Each row comes from the steps of one walk. Every step used is in the known rows, and no mark comes twice. Write the walk behind each row, first mark first.
Each row is shifted at random along 6 fixed directions that mean nothing.
Known rows
L-C-X-W-H-J-M-K-R: [64,-215,-130,-111,-139,-101,129,330,-726,105,55,-245,119,38,-815,-377,260,172,138,462,-330,88,-149,-304,352,-675,110,180,-72,-117,101,111,-130,-489,565,-396,232,299,313,168,-248,-264,116,-259,-392,60,-81,238,-165,-271]
X-M-J-E-L: [711,12,290,-63,-692,-189,171,442,-538,248,-181,-331,-204,-26,-308,-223,434,-23,230,361,-110,146,198,-38,186,-514,45,-94,-586,244,30,-204,-320,-688,116,-151,365,124,250,208,11,124,-86,1,-498,61,-515,-144,212,-308]
R-K-J-M-U-W-L-C: [-116,54,-135,48,-307,-127,259,-127,-83,155,331,292,-21,142,-186,60,-10,77,-58,-62,-291,-289,173,-27,172,-339,-225,-73,-165,-44,168,-221,-321,-463,-17,-199,377,-82,-124,-110,90,181,-202,-148,-519,-10,-283,-54,22,-336]
W-R-K-J-E-U: [-148,52,-201,-280,-56,175,330,-224,-149,-88,169,202,108,48,-60,-89,-198,285,-265,-166,21,-267,36,273,29,-61,-68,155,158,46,79,-137,-80,-306,-237,572,109,425,-234,-34,29,257,-9,-3,-78,101,-66,-243,-26,-98]
W-C-M-J: [-334,-212,-304,133,-11,27,507,-312,-144,116,76,128,398,304,-11,-167,-340,108,37,141,-145,-139,-99,5,-40,124,67,6,74,-23,-196,-192,-226,-6,7,278,37,107,-268,-114,-17,-7,188,167,-37,173,114,-1,-289,-276]
E-U-W-C-M-R: [-376,146,-265,124,-284,55,479,-288,-25,97,69,760,373,47,-148,93,-337,205,-379,-34,23,-90,27,254,-174,-208,-371,-205,160,-65,68,-394,-494,-114,-517,554,270,-155,-245,-168,260,274,-364,189,-604,99,-329,-494,-106,-587]
M-U-W-R: [-111,435,-38,-66,-110,-175,-222,52,-120,37,-172,-9,-6,-119,-418,-57,258,74,200,-36,120,104,-49,-172,120,-360,32,-226,7,-769,300,272,-102,-422,-225,-24,519,-74,187,265,70,20,-257,-173,-294,-125,-582,-215,102,281]
U-W-L-C: [47,279,59,-60,-322,33,46,199,-251,111,196,281,-12,-69,-307,-91,-20,-44,133,56,-33,-107,168,-57,112,-457,-390,-51,-147,22,160,-130,-208,-403,-188,-254,327,-157,89,55,235,186,-195,-223,-628,-91,-416,-135,-73,-510]
X-L-W-R: [-123,136,-126,-216,239,-27,189,-69,-177,2,397,-96,-311,198,-294,-147,-114,180,248,-74,-177,-234,-89,-319,297,-94,249,124,93,-127,137,224,25,-206,255,-278,69,130,-54,-9,-67,-202,249,-353,-32,99,220,142,-216,218]
R-K-J-M-U-W-H: [-224,66,-116,66,-114,-236,130,-196,-185,37,-58,10,266,16,-383,-5,109,225,-5,-44,-82,-130,-59,-34,96,-176,93,-122,74,-471,273,-86,-275,-399,-67,-39,480,80,-150,139,-81,121,-91,-120,-146,-42,-314,-32,100,18]
M-K-J-X-W: [-159,-355,-78,-290,183,115,220,-318,-158,83,771,12,-405,344,-208,-102,-26,195,-316,-22,-479,-265,-24,-2,177,-223,205,200,28,540,150,161,81,-304,390,62,-144,53,-240,-131,-96,153,-17,-346,179,270,450,-20,-77,-199]
E-C-X-L-W-R-K-J: [-259,-141,-291,121,107,-462,581,-165,12,82,-5,154,138,125,-340,52,-183,250,380,208,-404,-208,87,-446,315,-18,365,-160,57,-523,65,-19,-593,-382,195,-166,232,162,-229,178,-117,-247,256,-15,-213,-2,48,217,-181,142]
W-E-U-M-R-K-J: [184,-80,-60,-54,-268,98,506,15,-459,22,84,95,423,-207,-62,-109,-76,193,-375,78,-23,-247,-63,279,-51,-321,-314,10,-105,266,70,-457,-519,-358,-193,396,238,204,-417,55,-44,275,60,-23,-479,130,-40,-304,167,-691]
R-K-J-X-L: [-41,110,-130,246,-333,-650,243,-13,-188,63,-475,-138,211,-19,-434,-9,53,85,472,215,-251,37,136,-196,263,-86,678,-299,-78,-902,186,-65,-430,-288,141,-58,376,175,21,407,-210,-425,-61,161,-227,-203,-80,45,50,408]
W-H-R-K-J-M: [209,-198,-61,-142,-191,-288,111,110,-329,123,414,-258,-450,-79,-354,-49,355,106,44,192,-136,-341,63,-131,138,-282,-194,39,-155,389,302,-8,188,-683,432,-224,206,8,297,29,-94,296,36,-292,-134,-7,-147,134,132,-84]
E-L-W-C: [320,168,-81,-190,-142,193,195,285,-627,-76,-53,-67,35,261,-399,-254,-155,104,199,-94,-203,89,54,-205,441,-368,308,235,-228,-37,87,-330,-223,-349,79,-190,305,410,-77,150,-59,-115,84,-285,-400,28,-205,43,-78,-121]
J-X-W-L-C: [-474,394,-163,-134,-242,164,-26,-224,-269,-26,134,578,-48,294,-304,44,-296,43,-92,-370,-141,-11,185,192,0,-263,86,173,309,-418,327,-15,122,1,-365,371,328,10,83,-44,305,5,-431,-141,-176,-88,-94,-223,-202,77]
H-R-K-J-W-L-C: [18,-82,-338,-277,55,45,417,-209,-338,-65,653,245,-348,298,-73,92,-258,180,-253,-257,-354,-363,336,33,277,-112,-132,152,-80,278,187,-488,-375,-437,65,24,137,248,-309,-62,-12,186,106,-117,-442,-41,-54,17,42,-238]
J-X-M-U-W-E-C-L: [-110,283,-74,82,-270,-158,-12,-140,217,315,220,32,-485,695,-302,-24,147,228,237,-443,-226,-195,-66,-419,479,-234,507,-23,-225,-69,249,289,307,-528,116,-89,436,17,59,13,144,90,-497,-410,247,192,-107,-2,-31,464]
E-U-M-J-K-R: [-162,-199,-264,-44,-53,-303,625,-267,237,356,214,236,132,113,-97,256,-101,303,-131,459,-200,-208,-15,-145,152,-9,-145,-308,-99,-64,-119,131,-573,-517,8,13,73,11,-265,-34,-145,150,-169,269,-202,122,-102,58,-184,-277]
R-K-J-M-X-L-C-E: [-83,-192,-242,71,-277,-11,464,-32,-396,161,323,-68,126,360,-116,-234,-145,86,-117,-65,-357,-386,-67,20,246,-130,295,150,-6,84,-71,-110,-140,-124,227,75,130,382,-178,-201,-63,-160,129,-202,-128,180,315,91,-21,-221]
R-K-J-X-M: [-16,-281,12,-23,-160,-219,396,-198,-153,107,307,-172,-256,166,-42,-24,28,181,-53,50,-299,-343,50,3,165,38,366,-14,-105,228,200,-223,-132,-428,333,89,60,124,-188,-71,-201,17,4,51,21,154,260,-79,151,-54]
M-R-K-J-E-C-L-X-W: [-129,57,-222,-91,-165,-164,208,46,-323,140,62,247,-42,249,-532,-36,-13,115,-64,2,-328,-15,108,-95,225,-424,267,-4,3,-284,147,92,-292,-349,110,155,346,208,48,120,125,-98,-182,-207,-171,24,-90,-49,-73,120]
C-M-R-K-J-E-L-W-H: [99,-130,-149,57,-223,-313,454,123,-186,182,173,167,0,-48,-430,91,99,192,103,455,-314,-206,117,-343,102,-337,-408,-157,-98,106,105,-124,-647,-582,145,-250,288,-11,-46,135,53,97,55,-35,-448,50,-318,47,-52,-471]
C-E-U-M-K-R: [102,106,-139,60,-214,-157,279,13,147,383,97,59,78,82,-166,164,80,160,-232,82,-53,-275,-175,-198,269,-279,-237,-218,-196,-61,53,179,-230,-384,-96,24,280,17,-44,45,16,202,-310,-205,-232,203,-213,-100,142,-202]
C-E-L-X-W-R-K-J: [-128,-247,-113,-98,-151,-60,565,42,-160,94,486,393,123,-206,-261,17,-85,56,-29,472,-287,-226,45,-6,-69,-345,-465,-17,155,261,-14,80,-473,-371,56,-28,-28,-81,-131,-114,230,149,254,-178,-376,160,61,20,-287,-736]
R-K-J-W-E: [-385,216,-361,-214,8,160,-6,61,-379,-20,4,124,363,-94,-337,-267,-91,173,-6,35,-9,-16,-230,116,0,-328,-45,235,349,-221,-44,256,150,-80,-75,313,88,312,43,103,180,71,80,-256,194,-50,46,-90,-250,-107]
U-W-H-R-K-J: [-419,-325,-379,-220,427,103,478,-325,-228,-100,648,93,210,162,-250,-56,-315,367,-259,7,-35,-471,-177,33,52,43,-164,213,325,362,57,-94,-146,-251,190,61,-131,171,-457,-123,-120,245,442,-294,51,80,373,121,-248,-347]
W-L-C-X-M-R-K-J-E-U: [123,8,-10,162,-604,-346,459,68,-90,223,-139,228,52,-49,-296,-45,101,172,114,340,-343,-148,210,-118,237,-409,-102,-252,-244,-205,143,-220,-581,-612,-35,35,383,122,-48,99,33,-76,-228,283,-732,90,-392,-204,59,-338]
U-M-R-K-J-E-C-X: [-37,32,-134,198,-453,-491,154,287,-20,441,-231,126,-4,-54,-472,60,338,102,245,453,-146,-68,57,-373,193,-485,-180,-340,-219,-200,131,242,-296,-727,47,40,442,-124,285,282,176,121,-425,51,-290,-35,-440,-159,27,-103]
M-U-W-H-J-E: [-87,-93,-30,-334,-63,216,-15,51,-440,-22,350,-179,68,100,-369,-535,90,277,-43,152,35,-105,-68,16,-5,-394,-297,127,22,297,71,192,16,-379,1,21,64,225,-110,30,11,159,143,-140,-48,146,-86,-161,-186,-371]
E-C-M-K-J-W-R: [-611,-175,-503,-103,324,-1,538,-410,203,150,436,422,-19,305,-186,112,-265,323,-99,171,-238,-224,-93,-204,102,-48,-80,77,297,99,-182,83,-204,-296,123,207,-39,1,-131,-159,152,276,23,-78,13,57,48,65,-372,-226]
X-M-R-K: [111,108,-11,185,-395,-277,275,367,-533,177,-255,-12,408,-404,-440,-124,115,0,84,583,91,108,-74,43,-39,-488,-173,-299,-108,-242,85,-257,-420,-345,97,-66,315,-126,169,125,-19,-143,-66,89,-790,-128,-182,-226,-13,-550]
L-W-R-K: [-382,64,-305,-37,322,-248,404,-339,245,101,405,267,-191,116,21,304,-278,206,59,-30,-176,-417,135,-280,228,238,-22,-331,61,-394,194,70,-421,-318,-70,-74,179,-59,-277,57,-32,35,-4,34,-99,-12,-7,56,-58,219]
C-L-W-E: [301,159,14,-102,-192,115,212,150,-264,116,400,119,-121,-4,-86,-238,-48,-13,-52,-151,-172,-244,103,-2,107,-292,-299,-17,-204,369,77,-205,-318,-201,-133,-72,155,110,-222,16,196,138,51,-188,-293,237,-77,-239,82,-518]
U-W-E-C-L-X-M-R: [-101,14,-83,86,-104,-14,602,-310,-94,200,340,256,-227,551,-11,154,-205,272,-204,-357,-240,-359,84,-71,348,59,430,-140,-175,-11,155,-385,-638,-392,-109,240,374,110,-517,-76,18,105,-208,52,-252,197,-21,-206,174,-6]
H-W-C-X: [-212,-55,-257,-16,113,-76,114,-20,-72,171,319,-1,-210,422,-371,-243,-40,176,277,29,-325,-157,-115,-439,467,-171,200,86,-6,116,27,278,293,-285,379,-239,-11,45,6,-4,16,-156,55,-267,129,252,168,75,-334,77]
C-M-X-L-W: [-105,129,3,37,-252,-96,88,0,-185,200,333,211,-85,129,-270,-157,14,26,-100,-8,-246,-139,-54,-42,-99,-362,-143,73,122,143,146,78,37,26,124,-79,59,-219,49,-203,231,-152,-37,-350,-180,258,197,-264,-123,-419]
X-M-J-E-C-L: [-230,28,-123,160,-407,-235,408,-13,149,422,-3,376,128,232,-228,-88,-59,47,176,318,-94,-29,118,-53,-70,-222,-179,-238,-75,97,-184,55,-206,-298,-152,124,212,-156,162,-97,363,202,-221,145,-228,88,-218,-139,-315,-375]
H-R-K-J: [334,-376,-81,-178,-41,-169,351,174,-339,64,562,-170,-161,-222,-194,-162,132,49,-96,412,-161,-323,105,-54,43,-303,-427,-57,-225,645,84,-180,-212,-565,379,-215,-66,12,-52,-10,-130,221,326,-189,-441,83,62,-5,53,-626]
C-E-U-W-L-X-M-R-K: [226,18,-42,-41,-174,102,410,43,-468,91,344,-162,-28,292,-310,-118,-92,291,-123,-64,-168,-316,-301,-77,469,-331,232,209,-167,244,104,-151,-217,-402,399,-168,109,251,-402,-68,-141,-163,87,-383,-325,249,202,8,-46,-222]
W-R-K-J-X: [-261,-241,-230,-66,98,-236,351,-161,-23,23,347,-17,-148,33,-190,53,6,162,217,351,-306,-267,43,-186,149,32,96,-67,99,-34,100,111,-208,-547,330,3,-23,63,-118,134,-155,-17,82,100,-27,-39,140,64,-177,-39]
L-C-X-M-U-W-H: [-263,151,115,71,-281,2,-2,-65,-251,100,135,226,129,96,-376,-163,82,151,-60,-130,-90,-105,-55,-34,-19,-338,-134,22,153,-184,426,-118,-81,-326,-188,-9,465,-75,-86,-104,125,55,-182,-196,-334,193,-217,-242,23,-405]
E-L-C-X-M-U: [-290,86,-167,248,-415,21,465,-290,-103,174,8,481,349,472,-86,9,-290,141,-277,-215,-206,-59,-12,195,-14,-101,165,26,157,-252,117,-431,-273,71,-236,377,299,97,-317,-378,170,-101,-187,95,-408,340,42,-366,-74,-374]
C-M-J-K-R: [74,-381,-301,-199,42,-2,421,-132,-255,245,668,-48,-172,213,-127,35,-18,185,-290,220,-192,-309,-131,-2,52,-83,-193,207,-36,642,-107,-57,-95,-410,491,111,-161,180,-136,-257,-158,172,137,-148,33,219,226,89,-126,-453]
M-R-K-J-W: [-439,30,-399,-180,-28,-196,-2,-32,-80,182,333,414,-15,-144,-333,103,74,105,-228,329,-229,-40,-39,94,-259,-374,-527,-27,356,-14,100,352,39,-271,38,256,75,-200,246,-41,296,277,-116,-234,-56,-79,-137,-174,-196,-301]
H-J-X-L-W-E-U: [-573,132,-178,-55,-228,-192,315,-452,403,114,196,626,-1,250,-20,-35,-327,348,45,41,-330,-219,184,-75,-70,-17,-49,-269,215,-420,152,424,-192,-25,-486,263,96,-90,-213,-36,205,-8,-270,200,37,220,16,-224,-326,95]

Write each row's walk
[-103,55,-110,-167,69,-143,261,-423,-11,47,590,369,-688,576,-209,282,-158,223,-189,-565,-237,-342,373,-177,256,78,194,-62,8,-16,555,-164,-109,-423,-157,140,406,7,-159,-2,118,259,-222,-256,-64,122,-136,16,108,350] | E-C-L-X-W-H-R
[-151,296,-36,-33,-240,5,142,43,-404,16,5,334,15,65,-386,-96,-36,84,45,-101,-56,55,64,-41,-76,-409,2,137,196,-244,210,-156,-148,-181,-148,195,344,-68,144,-11,244,-97,-121,-224,-428,-9,-160,-280,-118,-236] | E-C-M-X-L-W-R
[70,75,-46,-213,-264,-159,129,-141,-147,39,186,83,-290,-57,-177,93,191,207,-224,-257,-65,-283,78,184,110,-229,1,40,-100,33,310,-126,-16,-566,-38,221,361,100,85,16,13,442,-240,-255,-106,16,-408,-157,314,134] | E-U-W-R-K-J-M
[-328,59,-411,105,-96,-310,300,-193,64,164,118,222,162,134,-323,-4,-6,112,2,88,-323,-143,-81,-90,47,-228,-52,-90,151,-426,20,85,-255,-148,150,-66,242,18,-31,-127,92,-114,-6,-48,-201,103,-88,-46,-151,-2] | C-L-W-R-K-J-M-U
[-182,-62,-205,30,-103,-295,593,-295,13,-16,119,93,101,168,-272,-20,-185,344,177,17,-305,-265,1,-127,359,-17,484,-131,30,-335,57,-5,-554,-375,40,20,117,281,-436,147,-180,-188,73,49,-164,71,108,55,-118,129] | C-E-U-W-R-K-J-X-L
[-486,-208,-231,152,-61,-357,327,-266,151,280,367,308,-92,85,-196,194,19,226,-35,111,-314,-395,-37,-181,68,-96,-133,-194,100,-33,266,96,-229,-487,127,152,221,-258,-110,-98,101,201,-68,-130,-49,93,17,-53,-8,-143] | U-W-C-X-M-R-K-J
[-90,-218,34,54,-68,-136,407,-210,163,321,424,-20,-228,339,-73,119,84,258,-15,52,-362,-473,-86,-323,383,-114,200,-17,-222,158,89,114,-317,-516,251,-177,166,-77,-314,-82,-5,237,10,-329,66,266,102,107,121,-147] | U-W-E-L-X-M-K-J
[-259,69,-258,13,-208,100,408,-38,-54,168,170,382,160,128,-338,-164,-146,263,-95,220,-33,-117,-110,-63,154,-374,-238,-132,-22,182,-102,-21,-281,-365,-104,161,116,25,-99,-101,130,118,-283,113,-453,149,-201,-280,-284,-472] | J-E-U-W-C-M-R
[-160,-246,-142,-215,37,-117,190,-227,-411,82,674,-34,-501,318,-265,57,42,272,-219,-36,-330,-364,35,-59,147,-121,60,84,21,184,411,99,58,-449,410,14,175,12,-44,-60,-121,93,-6,-306,72,126,187,132,-12,150] | L-X-W-H-J-M-R-K
[-553,-150,-169,46,-71,-174,432,-113,-193,-32,-7,223,533,-126,-627,-266,-17,302,119,670,-85,81,-117,-84,-87,-375,-100,-203,346,-347,31,59,-551,-324,-39,-151,80,-111,-174,19,-61,-183,81,360,-570,-7,-47,-193,-415,-564] | K-J-X-M-U-W-H-R
[33,-54,1,-23,-164,-350,262,175,-215,202,26,68,-163,-137,-460,-65,246,94,427,494,-243,77,243,-363,284,-434,4,-365,-285,-226,133,188,-467,-829,104,-217,344,-44,161,371,-4,-34,-124,100,-450,-72,-364,54,-150,-82] | M-J-E-C-X-W-R-K
[-30,-46,-79,-161,59,-118,317,-45,-441,-37,-57,-184,-49,-20,-312,-104,97,198,40,171,-290,1,14,-100,314,-200,458,47,-2,-471,105,-230,-615,-452,217,32,257,307,-164,192,-183,-178,154,116,-337,-36,-162,-58,171,22] | L-X-M-K-J-W-R
[-197,412,30,67,-360,-127,99,101,-65,239,-136,68,149,105,-457,-245,141,213,281,164,-117,89,-241,-209,276,-510,198,-70,28,-285,19,420,90,-264,-5,-210,206,-70,84,140,183,-219,-237,-227,-142,129,53,-118,-352,-155] | J-W-E-U-M-X-L
[-371,-34,-497,137,-185,-160,375,45,-411,78,-113,37,483,268,-420,-203,-273,138,137,228,-304,-130,-166,-146,212,-179,416,39,229,-632,-84,150,-304,-22,135,177,211,431,-89,62,-124,-467,70,-7,-185,-49,224,135,-245,102] | M-R-K-J-X-L-C-E
[-399,-215,-363,204,-209,-330,436,-172,99,230,413,374,-68,159,-241,196,-76,93,126,458,-449,-335,70,-238,19,-160,-305,-101,107,71,57,43,-257,-429,332,-31,39,-239,-7,-71,78,-26,-149,97,-302,-11,83,27,-311,-383] | W-L-C-M-R-K-J-X
[227,-51,9,129,-432,-492,261,-1,-222,163,166,24,-233,-123,-310,-46,354,39,77,120,-493,-121,205,-108,111,-434,-26,-197,-220,-189,331,-221,-502,-513,231,-221,388,-51,-40,1,-47,-165,-26,3,-597,163,-221,-195,235,-217] | C-X-L-W-R-K-J-M-U
[-79,83,-105,19,-12,-266,308,11,-260,110,277,-84,-241,99,-340,7,84,153,255,126,-284,-193,11,-276,377,-204,276,-91,-79,-227,169,21,-253,-468,399,-393,193,-10,-17,88,-123,-289,40,-150,-324,-27,122,93,-119,47] | J-M-X-L-W-R-K
[-547,5,-558,91,-94,-114,321,-287,39,102,187,281,102,617,-435,-35,-188,312,16,-55,-369,-166,-150,-377,347,-283,380,62,152,-462,65,325,71,-145,211,-1,208,206,-47,-145,-30,-296,-191,-188,44,205,221,156,-364,328] | H-R-K-J-X-W-E-L-C-M-U
